Below are the code and all the weights of a small trained network. Each question names an input and a target symbol and asks about switching units off, where a switched-off unit gives its printed mean instead of its output.

import numpy as np


def w(rows, s, z=0):
    codes = np.array(rows[::2]) - 128.0
    scale = np.full(codes.shape[1], s)
    scale[-1] = z or s
    return codes * scale


def norm(h):
    return h / np.sqrt((h * h).mean(-1, keepdims=True) + 1e-5)


def f(y):
    return y / 2 * (1 + np.tanh(0.7978845608 * (y + 0.044715 * y**3)))


def softmax(a):
    e = np.exp(a - a.max(-1, keepdims=True))
    return e / e.sum(-1, keepdims=True)


def log_softmax(a):
    a = a - a.max(-1, keepdims=True)
    return a - np.log(np.exp(a).sum(-1, keepdims=True))


def net(x, mask):
    ids = ['αγεζηθστψω'.index(c) for c in x.split()]
    T = len(ids)
    res = E[ids] + P[:T]
    u = 0
    for l in range(3):
        q, k, v = (norm(res) @ M[l].T for M in (Q, K, V))
        z = softmax(np.where(np.tri(T) > 0, q @ k.T / 2**0.5, -1e9)) @ v
        res = res + np.where(mask[u], z, O[l][:, -1]) @ O[l][:, :-1]
        u += 1
        y = f(norm(res) @ A[l][:, :-1].T + A[l][:, -1])
        res = res + np.where(mask[u : u + 12], y, B[l][:, -1]) @ B[l][:, :-1]
        u += 12
    return log_softmax(norm(res)[-1] @ U[:, :-1].T + U[:, -1])


Q, K, V, O, A, B = {}, {}, {}, {}, {}, {}
E = w([
[178,100,133,233],'α',
[151,98,146,246],'γ',
[124,106,196,243],'ε',
[129,101,173,243],'ζ',
[145,162,120,226],'η',
[92,180,90,16],'θ',
[48,181,192,185],'σ',
[47,101,205,111],'τ',
[121,182,180,216],'ψ',
[168,45,212,96],'ω',
],0.011)
P = w([
[109,106,57,96],'0',
[159,189,163,229],'1',
[95,66,156,190],'2',
[175,210,167,142],'3',
[87,75,179,148],'4',
[211,246,214,115],'5',
[91,47,161,182],'6',
],0.014)
Q[0] = w([
[76,7,101,161],'0.h0',
[32,101,129,114],'0.h0',
],0.012)
K[0] = w([
[94,127,9,175],'0.h0',
[149,93,45,141],'0.h0',
],0.015)
V[0] = w([
[251,36,100,79],'0.h0',
[34,33,193,93],'0.h0',
],0.016)
O[0] = w([
[18,191,185,213,2],'0.h0',
[109,93,249,29,115],'0.h0',
],0.014,0.009)
A[0] = w([
[110,160,150,183,161],'0.n0',
[119,132,82,177,50],'0.n1',
[131,3,169,164,233],'0.n2',
[127,121,41,96,80],'0.n3',
[89,7,106,99,224],'0.n4',
[92,127,49,68,107],'0.n5',
[177,181,168,130,156],'0.n6',
[148,215,97,98,1],'0.n7',
[10,132,206,102,129],'0.n8',
[143,83,174,66,80],'0.n9',
[120,159,100,150,37],'0.n10',
[191,155,87,66,74],'0.n11',
],0.013,0.0064)
B[0] = w([
[140,67,92,32,168],'0.n0',
[36,145,93,112,137],'0.n1',
[103,164,9,26,244],'0.n2',
[161,185,171,177,144],'0.n3',
[120,220,2,62,207],'0.n4',
[162,210,73,194,130],'0.n5',
[220,107,107,88,156],'0.n6',
[161,37,158,172,123],'0.n7',
[176,124,9,141,177],'0.n8',
[58,40,126,121,166],'0.n9',
[93,115,136,149,122],'0.n10',
[253,56,139,117,173],'0.n11',
],0.0079,0.011)
Q[1] = w([
[242,254,227,135],'1.h0',
[116,138,86,151],'1.h0',
],0.0082)
K[1] = w([
[250,119,68,143],'1.h0',
[121,118,123,56],'1.h0',
],0.014)
V[1] = w([
[190,254,79,108],'1.h0',
[84,95,223,138],'1.h0',
],0.014)
O[1] = w([
[124,7,67,167,205],'1.h0',
[151,214,98,119,6],'1.h0',
],0.013,0.012)
A[1] = w([
[198,227,124,242,96],'1.n0',
[171,92,110,200,113],'1.n1',
[85,145,161,158,160],'1.n2',
[172,250,145,116,88],'1.n3',
[193,159,71,220,53],'1.n4',
[102,149,118,72,97],'1.n5',
[170,215,168,159,2],'1.n6',
[119,160,160,56,65],'1.n7',
[144,201,200,93,102],'1.n8',
[136,67,167,206,122],'1.n9',
[112,91,77,96,154],'1.n10',
[148,217,33,134,148],'1.n11',
],0.016,0.0076)
B[1] = w([
[64,32,240,154,138],'1.n0',
[104,185,204,190,205],'1.n1',
[155,78,83,71,130],'1.n2',
[175,169,158,22,139],'1.n3',
[160,156,164,250,166],'1.n4',
[153,159,146,222,141],'1.n5',
[129,101,176,3,128],'1.n6',
[109,196,84,204,133],'1.n7',
[201,126,63,120,134],'1.n8',
[109,188,198,93,179],'1.n9',
[152,171,217,105,251],'1.n10',
[82,110,227,142,166],'1.n11',
],0.011)
Q[2] = w([
[2,168,118,43],'2.h0',
[161,64,137,129],'2.h0',
],0.0074)
K[2] = w([
[9,89,2,60],'2.h0',
[168,102,184,141],'2.h0',
],0.0063)
V[2] = w([
[254,176,209,220],'2.h0',
[244,122,79,122],'2.h0',
],0.0063)
O[2] = w([
[105,253,73,102,177],'2.h0',
[70,88,109,106,252],'2.h0',
],0.015,0.0013)
A[2] = w([
[53,181,165,110,14],'2.n0',
[131,101,2,161,66],'2.n1',
[135,147,126,173,107],'2.n2',
[100,156,98,205,127],'2.n3',
[90,107,213,129,74],'2.n4',
[138,79,105,126,136],'2.n5',
[80,104,213,149,70],'2.n6',
[37,115,137,38,59],'2.n7',
[80,143,97,173,94],'2.n8',
[33,178,117,132,100],'2.n9',
[104,159,140,70,57],'2.n10',
[69,159,168,80,1],'2.n11',
],0.022,0.0087)
B[2] = w([
[173,102,60,86,144],'2.n0',
[246,153,185,182,206],'2.n1',
[136,101,86,119,169],'2.n2',
[95,99,60,92,202],'2.n3',
[123,132,237,88,204],'2.n4',
[152,175,144,122,254],'2.n5',
[147,162,197,79,216],'2.n6',
[97,158,120,252,195],'2.n7',
[55,134,81,118,145],'2.n8',
[129,141,32,103,148],'2.n9',
[139,172,157,191,144],'2.n10',
[140,127,52,189,139],'2.n11',
],0.017,0.0075)
U = w([
[83,145,104,76,164],'α',
[139,162,192,89,196],'γ',
[100,56,133,144,95],'ε',
[158,86,131,158,65],'ζ',
[115,133,91,124,167],'η',
[183,112,125,174,91],'θ',
[173,102,87,37,108],'σ',
[108,170,158,201,93],'τ',
[252,172,146,152,1],'ψ',
[142,218,96,107,176],'ω',
],0.016,0.0066)

Each question gives the input, a string of symbols that net reads in full, and the target symbol t.
The units are the heads (2 rows each of Q, K, V and O) and the neurons (one row each of A and B). Each row of codes is followed by its name. A weight is (code - 128) times the scale printed after its matrix; where a second scale follows, it is the last column's (O, A, B and U).
mask holds one flag per unit, layer by layer, with each layer's heads first. A switched-off unit (its flag False) gives its mean, the last column of its rows in O or B, instead of its output. The means were averaged over made-up inputs and are rounded, as every weight is.
A unit's drop is (log p(t) with every unit on - log p(t) with that unit switched off) / (log p(t) with every unit on - log p(t) with every unit switched off).
The circuit of an input: a set's keep is (log p(t) with only the set's units on - log p(t) with every unit switched off) / (log p(t) with every unit on - log p(t) with every unit switched off). Starting from the 12 units with the biggest drops (on a tie, the unit counted first), units are removed one at a time, each time the one whose removal leaves the highest keep (on an exact tie, the one counted first), for as long as the keep stays at least 0.8.
units of the circuit, in order: the units of the circuit, biggest drop first
top k neurons: the k neurons with the biggest drops, biggest first
top k neurons in layer l: the k neurons of layer l with the biggest drops, biggest first
drop of u: that unit's drop, to one decimal
input ε γ ω η, target γ: units of the circuit, in order	0.h0
input γ ψ γ σ ε, target γ: units of the circuit, in order	0.h0; 2.n6
input ω γ ω ω γ ψ, target γ: top 2 neurons	1.n9; 2.n6
input γ σ ε τ γ α, target σ: units of the circuit, in order	0.h0; 2.n1
input ε γ γ, target ε: units of the circuit, in order	0.h0; 2.h0; 0.n2; 2.n7
input γ σ ω ψ, target γ: top 4 neurons	0.n2; 0.n4; 1.n9; 0.n8
input η γ γ, target η: units of the circuit, in order	0.h0; 2.n3
input γ α ζ γ ω, target γ: top 2 neurons	0.n4; 1.n11
input ε γ ε ζ σ, target ε: top 4 neurons in layer 0	0.n8; 0.n4; 0.n2; 0.n9
input ε γ γ σ η ε ζ, target ε: top 2 neurons in layer 2	2.n7; 2.n1
input ζ σ ω η ω, target ε: top 2 neurons	0.n8; 2.n7
input ε γ ω, target ε: top 3 neurons	0.n4; 0.n2; 2.n7
input γ ω γ θ, target γ: top 2 neurons	0.n4; 1.n9
input γ γ σ, target γ: top 2 neurons	0.n0; 2.n6
input γ γ α, target γ: top neuron in layer 0	0.n0
input γ α ψ ψ ε, target γ: drop of 0.n0	1.3
input ω σ γ γ θ, target ω: drop of 1.h0	1.2
input γ η γ σ γ ω τ, target γ: drop of 0.h0	3.6
input ω τ ε γ γ γ γ, target ω: drop of 0.h0	0.8
input ψ γ σ, target ψ: top neuron	2.n1
input ε σ ψ γ γ, target ε: top 2 neurons in layer 1	1.n10; 1.n1
